What each symbol does to the points:
pe: qz->ll, ff->fj, sd->lb, mr->qr, mf->gz, tm->pp, gn->bt, qc->qg, mp->hm, hf->bh, nf->tl, nl->sr, mg->dm, zm->gq, mh->dz, ll->qz, gs->gd, hs->pf, nz->hq, ht->rq, dz->mh, cg->bc, ct->br, hn->bn, qb->tr, jq->nq, qh->nm, dq->ft, jg->sc, tr->qb, zb->zf, rq->ht, gj->dn, qj->zr, zc->pc, pq->hh, cz->jf, gt->lq, ld->dr, mt->bl, zr->qj, dt->nj, qn->jj, nq->jq, bn->hn, ft->dq, fp->td, gq->zm, br->ct, pm->gm, gh->ms, hl->hb, mn->jc, md->hc, rn->jm, lb->sd, bc->cg, pn->pb, bt->gn, zf->zb, pg->fm, fj->ff, jc->mn, sn->dg, tp->cc, jj->qn, fg->lh, jt->jh, hb->hl, qr->mr, dd->qq, gd->gs, hq->nz, sc->jg, qq->dd, pf->hs, qf->lg, pb->pn, dg->sn, jh->jt, dh->zl, lh->fg, lq->gt, pc->zc, dr->ld, fm->pg, hh->pq, lg->qf, cc->tp, pp->tm, dn->gj, zp->mq, sr->nl, td->fp, ql->hg, hc->md, qg->qc, gm->pm, gg->bd, mq->zp, zl->dh, tl->nf, bl->mt, ms->gh, hg->ql, nm->qh, jm->rn, nj->dt, bh->hf, hm->mp, gz->mf, dm->mg, bd->gg, jf->cz
ro: qz->bd, ff->pg, sd->cg, mr->sr, mf->zr, tm->pn, gn->ct, qc->tl, mp->nm, hf->bl, nf->qg, nl->qr, mg->qq, zm->lq, mh->tr, ll->gg, gs->nz, hs->rj, nz->gs, ht->lh, dz->qb, cg->sd, lf->qn, ct->gn, hn->nj, qb->dz, fr->zf, qh->hm, dq->jf, jg->dl, tr->mh, rq->fg, gj->mn, qj->gz, zc->ld, pq->rn, cz->ft, gt->gq, ld->zc, mt->bh, zr->mf, dt->bn, qn->lf, nq->bp, bn->dt, ft->cz, fp->hb, bp->nq, gq->gt, br->bt, pm->dg, gh->qf, hl->td, mn->gj, md->zl, rn->pq, lb->bc, bc->lb, pn->tm, bt->br, zf->fr, pg->ff, fj->fm, jc->dn, sn->gm, tp->jt, fg->rq, jt->tp, hb->fp, qr->nl, dd->dm, gd->hq, hq->gd, qq->mg, qf->gh, pb->pp, dg->pm, jh->cc, dh->hc, lh->ht, lq->zm, pc->dr, dr->pc, fm->fj, dl->jg, hh->jm, lg->ms, cc->jh, pp->pb, dn->jc, zp->hg, sr->mr, td->hl, ql->mq, hc->dh, qg->nf, rj->hs, gm->sn, gg->ll, mq->ql, zl->md, tl->qc, bl->hf, ms->lg, hg->zp, nm->mp, jm->hh, nj->hn, bh->mt, hm->qh, gz->qj, dm->dd, bd->qz, jf->dq
zu: qz->bn, ff->gs, sd->ms, mr->rq, mf->pf, tm->sc, gn->hh, qc->qh, mp->nf, hf->cc, nf->mp, nl->lh, mg->qb, zm->fr, mh->dd, ll->hn, gs->ff, hs->gz, nz->pg, ht->qr, dz->qq, cg->lg, ct->jm, hn->ll, qb->mg, jq->mq, fr->zm, qh->qc, dq->dh, jg->pp, tr->dm, zb->gt, rq->mr, gj->zc, qj->rj, zc->gj, pq->bt, cz->md, gt->zb, ld->mn, mt->jt, dt->bd, qn->rl, nq->zp, bn->qz, ft->zl, fp->gm, bp->hg, br->rn, pm->td, gh->lb, hl->dg, mn->ld, md->cz, rn->br, lb->gh, bc->qf, bt->pq, zf->lq, pg->nz, fj->gd, jc->dr, sn->hb, tp->bh, fg->sr, jt->mt, hb->sn, qr->ht, dd->mh, gd->fj, hq->fm, sc->tm, qq->dz, pf->mf, qf->bc, pb->dl, dg->hl, jh->bl, dh->dq, lh->nl, lq->zf, pc->dn, dr->jc, fm->hq, dl->pb, hh->gn, lg->cg, cc->hf, pp->jg, dn->pc, zp->nq, sr->fg, td->pm, hc->jf, qg->nm, rj->qj, gm->fp, gg->nj, mq->jq, zl->ft, tl->hm, bl->jh, ms->sd, rl->qn, hg->bp, nm->qg, jm->ct, nj->gg, bh->tp, hm->tl, gz->hs, dm->tr, bd->dt, jf->hc
ko: qz->dh, sd->sr, mr->cg, mf->hl, tm->jj, gn->jt, qc->zc, mp->jc, hf->rn, nf->dr, nl->lb, mg->bp, zm->gd, mh->mq, ll->zl, gs->gq, hs->sn, nz->gt, ht->qf, dz->zp, cg->mr, lf->pb, ct->tp, hn->ft, qb->hg, jq->dd, fr->fj, qh->gj, dq->bn, jg->rl, tr->ql, zb->pg, rq->lg, gj->qh, qj->fp, zc->qc, pq->bl, cz->nj, gt->nz, ld->tl, mt->hh, zr->td, dt->jf, qn->pp, nq->qq, bn->dq, ft->hn, fp->qj, bp->mg, gq->gs, br->cc, gh->lh, hl->mf, mn->hm, md->gg, rn->hf, lb->nl, bc->qr, bt->jh, zf->fm, pg->zb, fj->fr, jc->mp, sn->hs, tp->ct, jj->tm, fg->ms, jt->gn, hb->gz, qr->bc, dd->jq, gd->zm, hq->lq, qq->nq, pf->dg, qf->ht, pb->lf, dg->pf, jh->bt, dh->qz, lh->gh, lq->hq, pc->qg, dr->nf, fm->zf, hh->mt, lg->rq, cc->br, pp->qn, dn->nm, zp->dz, sr->sd, td->zr, ql->tr, hc->bd, qg->pc, rj->gm, gm->rj, gg->md, mq->mh, zl->ll, tl->ld, bl->pq, ms->fg, rl->jg, hg->qb, nm->dn, jm->bh, nj->cz, bh->jm, hm->mn, gz->hb, bd->hc, jf->dt
bu: qz->sn, sd->qg, mr->dr, mf->ft, tm->nz, gn->hg, qc->lb, mp->lg, hf->dd, nf->cg, nl->zc, mg->mt, zm->lf, mh->cc, ll->dg, gs->pn, hs->dh, nz->tm, ht->mn, dz->tp, cg->nf, lf->zm, ct->zp, hn->hl, qb->jt, jq->rn, qh->gh, dq->gz, jg->fm, tr->jh, rq->jc, gj->lh, qj->jf, zc->nl, cz->zr, gt->jj, ld->qr, mt->mg, zr->cz, dt->fp, qn->lq, nq->jm, bn->hb, ft->mf, fp->dt, bp->hh, br->mq, pm->gg, gh->qh, hl->hn, mn->ht, rn->jq, lb->qc, bc->tl, pn->gs, bt->ql, zf->rl, pg->sc, fj->dl, jc->rq, sn->qz, tp->dz, jj->gt, fg->dn, jt->qb, hb->bn, qr->ld, dd->hf, gd->pb, hq->pp, sc->pg, qq->bh, pf->zl, qf->hm, pb->gd, dg->ll, jh->tr, dh->hs, lh->gj, lq->qn, pc->sr, dr->mr, fm->jg, dl->fj, hh->bp, lg->mp, cc->mh, pp->hq, dn->fg, zp->ct, sr->pc, td->nj, ql->bt, hc->rj, qg->sd, rj->hc, gm->bd, gg->pm, mq->br, zl->pf, tl->bc, bl->dm, ms->nm, rl->zf, hg->gn, nm->ms, jm->nq, nj->td, bh->qq, hm->qf, gz->dq, dm->bl, bd->gm, jf->qj
ri: qz->gj, ff->bl, sd->mf, mr->td, mf->sd, tm->mh, gn->zm, qc->dq, mp->md, hf->pg, nf->cz, nl->hb, mg->dl, zm->gn, mh->tm, ll->dn, gs->jh, hs->gh, nz->cc, ht->gm, dz->pp, cg->zr, lf->hg, ct->lq, hn->pc, qb->pb, fr->hh, qh->dh, dq->qc, jg->qq, tr->pn, zb->rn, rq->pm, gj->qz, qj->bc, zc->bn, cz->nf, gt->br, ld->dt, mt->fj, zr->cg, dt->ld, qn->zp, nq->rl, bn->zc, ft->qg, fp->qr, gq->bt, br->gt, pm->rq, gh->hs, hl->sr, mn->bd, md->mp, rn->zb, lb->gz, bc->qj, pn->tr, bt->gq, zf->jm, pg->hf, fj->mt, jc->gg, sn->lh, tp->hq, jj->mq, fg->dg, jt->gd, hb->nl, qr->fp, dd->sc, gd->jt, hq->tp, sc->dd, qq->jg, pf->ms, qf->rj, pb->qb, dg->fg, jh->gs, dh->qh, lh->sn, lq->ct, pc->hn, dr->nj, fm->bh, dl->mg, hh->fr, cc->nz, pp->dz, dn->ll, zp->qn, sr->hl, td->mr, hc->hm, qg->ft, rj->qf, gm->ht, gg->jc, mq->jj, zl->nm, tl->jf, bl->ff, ms->pf, rl->nq, hg->lf, nm->zl, jm->zf, nj->dr, bh->fm, hm->hc, gz->lb, bd->mn, jf->tl
va: qz->fm, ff->gg, sd->mq, mr->tr, mf->jj, tm->hl, gn->tl, qc->ct, mp->pq, hf->dn, nf->bt, nl->dz, mg->ht, zm->jf, mh->sr, ll->pg, gs->nj, hs->rl, nz->hn, ht->mg, dz->nl, cg->ql, lf->qj, ct->qc, hn->nz, qb->qr, jq->ms, fr->hc, qh->jm, dq->lq, jg->sn, tr->mr, zb->zl, rq->dm, gj->bh, qj->lf, zc->tp, pq->mp, cz->gq, gt->ft, ld->jt, mt->mn, dt->gd, qn->gz, nq->gh, bn->hq, ft->gt, fp->pb, bp->qf, gq->cz, br->qg, gh->nq, hl->tm, mn->mt, rn->nm, lb->zp, bc->hg, pn->td, bt->nf, zf->dh, pg->ll, fj->bd, jc->bl, sn->jg, tp->zc, jj->mf, fg->dd, jt->ld, hb->pp, qr->qb, dd->fg, gd->dt, hq->bn, sc->dg, qq->lh, qf->bp, pb->fp, dg->sc, jh->dr, dh->zf, lh->qq, lq->dq, pc->cc, dr->jh, fm->qz, dl->gm, hh->hm, cc->pc, pp->hb, dn->hf, zp->lb, sr->mh, td->pn, ql->cg, hc->fr, qg->br, gm->dl, gg->ff, mq->sd, zl->zb, tl->gn, bl->jc, ms->jq, rl->hs, hg->bc, nm->rn, jm->qh, nj->gs, bh->gj, hm->hh, gz->qn, dm->rq, bd->fj, jf->zm

In the rows, 151 means zero.

The rows follow the links: the fewer symbols apart two points are, the more alike their rows tend to be.

Each row is also shifted at random along 9 hidden directions that mean nothing.

Some points, each with a row of numbers:
lb: 144 142 141 146 135 197 114 124 174 143 151 145 126 95 151 125 172 162 164 144 152 164 169 145 138 141 179 82 181 143 169 184 169 117 135 173 161 136
td: 138 96 135 119 143 177 131 213 173 14 144 168 187 117 197 182 164 188 168 73 118 159 162 137 103 162 181 164 155 153 140 159 126 169 198 199 119 156
md: 139 183 157 154 158 38 157 167 134 92 151 204 194 120 170 155 213 141 157 113 129 144 186 149 130 168 145 162 182 161 173 125 179 213 173 153 129 200
lq: 163 178 136 111 203 143 86 125 135 98 135 154 138 140 150 120 184 143 134 152 149 173 171 141 183 148 155 133 171 143 146 135 146 82 173 187 181 172
qz: 158 152 145 176 160 127 128 135 166 140 150 159 141 102 148 110 183 178 157 179 138 146 166 141 172 154 140 94 164 146 173 174 147 127 158 168 174 160
jh: 158 171 143 152 161 206 128 164 173 131 144 181 158 125 148 153 141 146 136 120 169 144 134 134 132 170 148 146 153 108 181 137 170 123 175 168 153 156
dn: 148 197 169 179 132 169 155 202 171 93 134 182 177 79 167 134 184 150 147 126 165 110 157 150 142 165 165 109 153 120 222 165 170 176 163 187 145 142
mf: 139 130 172 128 117 117 111 124 126 146 166 140 169 129 144 163 163 165 146 172 141 174 174 131 158 129 194 123 183 178 155 152 156 142 150 188 178 163
fp: 148 124 140 168 135 124 128 120 170 124 152 190 141 124 171 148 177 182 167 126 121 183 167 135 106 160 167 127 200 184 131 148 164 161 158 201 175 173
pb: 156 129 114 160 112 162 108 123 189 132 166 156 138 100 135 129 148 169 177 155 131 158 165 137 122 167 147 110 183 166 162 155 177 112 165 198 188 161
zm: 158 132 151 153 123 153 155 128 121 187 158 160 126 150 132 154 115 140 154 187 134 146 156 154 140 159 137 165 147 181 140 159 165 165 149 197 219 141
lf: 152 102 160 140 120 176 149 103 130 223 161 159 117 230 148 183 96 157 151 149 133 201 152 137 127 127 165 200 151 215 67 146 149 162 152 195 201 132
ll: 147 163 187 131 143 46 126 175 91 92 155 140 187 175 137 168 157 158 126 152 168 152 165 150 190 138 179 179 166 163 165 131 124 163 160 182 166 159
zf: 166 165 158 121 111 113 105 195 103 87 142 117 132 141 98 154 103 137 133 204 171 126 170 173 196 150 164 152 135 177 182 186 129 116 152 241 213 112
ht: 145 173 129 218 234 146 205 124 180 199 150 158 130 131 157 124 183 142 145 217 156 152 126 170 147 175 113 107 162 132 165 143 179 148 117 102 153 189
bc: 140 149 174 157 191 164 212 177 104 106 124 174 141 190 183 177 154 129 137 157 149 156 139 202 114 169 173 195 145 167 128 147 150 223 114 196 171 145
dg: 141 68 127 145 186 186 172 181 189 116 157 89 170 88 156 150 148 187 175 221 138 137 129 134 184 149 140 106 117 137 142 186 108 116 160 107 125 162
hc: 146 204 142 183 178 81 133 148 150 183 159 188 126 132 122 135 159 151 139 182 140 133 164 148 145 159 110 132 176 156 200 166 183 112 137 147 151 153
gg: 145 105 152 139 153 161 105 198 147 171 191 113 138 186 94 180 69 186 127 165 164 152 140 125 179 119 139 183 114 127 166 191 103 59 174 117 126 105
sn: 151 124 138 169 206 100 170 115 154 135 151 120 151 122 160 116 199 169 160 228 137 163 153 159 180 155 150 101 169 168 131 144 142 150 137 141 181 192
ct: 163 143 161 104 167 194 144 155 129 115 113 149 135 189 178 160 150 140 144 98 161 171 150 152 157 153 168 188 133 141 89 145 118 153 160 167 137 135
rj: 141 183 154 180 165 231 169 106 144 275 199 178 119 252 138 126 143 163 124 152 134 174 184 168 123 78 162 195 132 164 173 159 196 158 133 154 208 127
dq: 155 160 163 125 200 121 159 149 100 85 139 152 160 147 169 114 211 145 149 166 127 152 181 189 169 149 166 157 151 145 163 144 137 185 148 176 194 177
rl: 157 154 132 141 171 163 167 118 144 170 162 114 152 161 143 116 170 140 162 201 140 154 169 177 179 128 151 147 130 170 142 141 157 155 145 148 187 165
mp: 145 171 170 160 164 120 118 167 129 123 139 185 142 137 123 178 139 141 109 158 188 158 165 130 133 154 175 142 178 133 181 155 178 128 152 201 163 149
qj: 139 185 153 168 265 148 169 117 129 195 153 191 124 205 174 152 177 142 111 208 138 187 137 161 142 146 135 166 170 163 139 126 172 133 126 163 192 177
pg: 165 105 165 153 129 95 169 148 126 114 142 114 178 102 136 146 152 147 169 227 156 137 157 145 192 173 155 129 147 171 140 137 138 192 171 180 204 186
dt: 153 190 140 187 217 164 108 192 200 112 121 240 123 95 187 159 150 170 119 152 131 142 119 112 122 194 104 102 182 146 181 177 160 78 159 216 148 137
hb: 152 83 145 137 120 199 109 129 184 115 150 152 135 128 183 150 156 206 169 111 119 194 167 108 132 135 185 115 174 179 97 177 121 126 169 201 159 136
tm: 153 154 167 122 109 155 142 181 129 185 182 100 172 206 121 183 91 158 141 189 158 135 117 162 195 133 153 196 119 173 173 153 121 122 143 148 157 111
lg: 135 145 122 176 174 121 124 136 195 190 165 141 139 76 115 158 153 150 146 206 168 151 141 114 151 162 124 78 181 127 188 165 184 79 136 93 105 172
sc: 155 119 147 135 95 173 104 131 201 154 148 164 163 140 167 168 137 185 155 105 143 185 159 76 149 130 176 132 170 189 100 144 147 132 196 196 143 147
jm: 161 153 132 144 140 141 147 197 176 102 111 131 136 81 144 151 136 126 171 160 163 113 140 151 174 191 118 107 132 144 145 185 136 133 151 147 105 126
ld: 154 226 148 181 215 122 112 171 145 113 142 200 125 134 133 137 166 141 107 161 173 138 130 171 146 181 134 127 182 107 220 155 164 80 133 170 156 155

From each start, follow one symbol. Which point do you reach?
Answers are names.
---
157 162 145 124 116 158 79 89 166 176 155 167 133 167 153 141 161 160 147 121 136 198 176 111 147 120 173 131 191 191 120 140 171 106 162 201 175 150
ri -> zp
---
164 162 153 134 198 180 188 162 118 95 129 118 158 191 174 141 159 129 148 175 169 148 123 206 175 164 168 173 132 141 135 124 125 177 130 166 181 160
bu -> tp
---
168 203 127 143 76 177 152 166 187 124 169 153 188 139 175 102 192 153 197 78 106 112 170 193 138 147 138 156 145 163 198 150 162 187 154 140 125 140
bu -> hq
---
139 166 190 142 154 136 157 143 114 173 147 146 157 150 146 159 160 139 131 170 166 148 146 157 169 149 165 148 150 130 171 149 152 160 135 137 157 149
ko -> pc
---
150 144 141 122 154 153 112 131 155 138 153 128 164 103 131 150 152 145 145 214 150 157 150 129 182 148 161 110 167 163 170 140 169 107 159 185 188 172
ri -> mq
---
141 101 137 116 171 104 145 156 117 43 170 120 187 75 141 126 209 152 178 157 129 138 201 177 148 166 164 142 161 117 188 142 150 174 177 134 160 214
zu -> md
---
153 140 147 162 163 142 202 161 120 197 192 101 170 180 116 156 110 132 152 257 148 122 117 201 177 160 127 187 114 156 192 135 149 167 128 112 191 164
va -> td
---
156 207 139 135 123 189 96 100 162 223 183 128 122 194 109 119 144 142 141 127 171 168 166 155 163 111 161 141 166 142 188 150 173 73 129 125 146 119
va -> lb
---
163 147 142 138 207 85 196 195 95 86 139 125 162 217 146 158 146 131 154 179 157 133 139 203 182 171 128 230 115 162 122 127 110 198 155 143 169 169
zu -> gd
---
150 118 183 136 183 188 148 102 69 206 164 86 103 235 100 135 114 153 119 203 195 185 182 173 196 88 199 175 124 132 132 169 123 134 128 150 232 128
pe -> nm
---
141 153 178 160 136 138 160 164 148 150 153 164 173 138 173 174 150 167 136 192 137 143 129 144 158 151 164 136 161 178 167 151 152 170 144 197 177 150
ro -> td
---
144 159 172 128 81 125 129 168 96 100 162 110 144 188 112 152 133 151 150 122 175 151 188 194 160 117 212 165 152 171 169 179 139 174 129 179 163 104
va -> nq
---
144 220 158 166 205 166 212 169 157 204 133 161 170 175 171 164 161 109 128 202 173 130 114 162 175 157 130 156 129 153 160 121 176 174 125 127 124 158
va -> ms
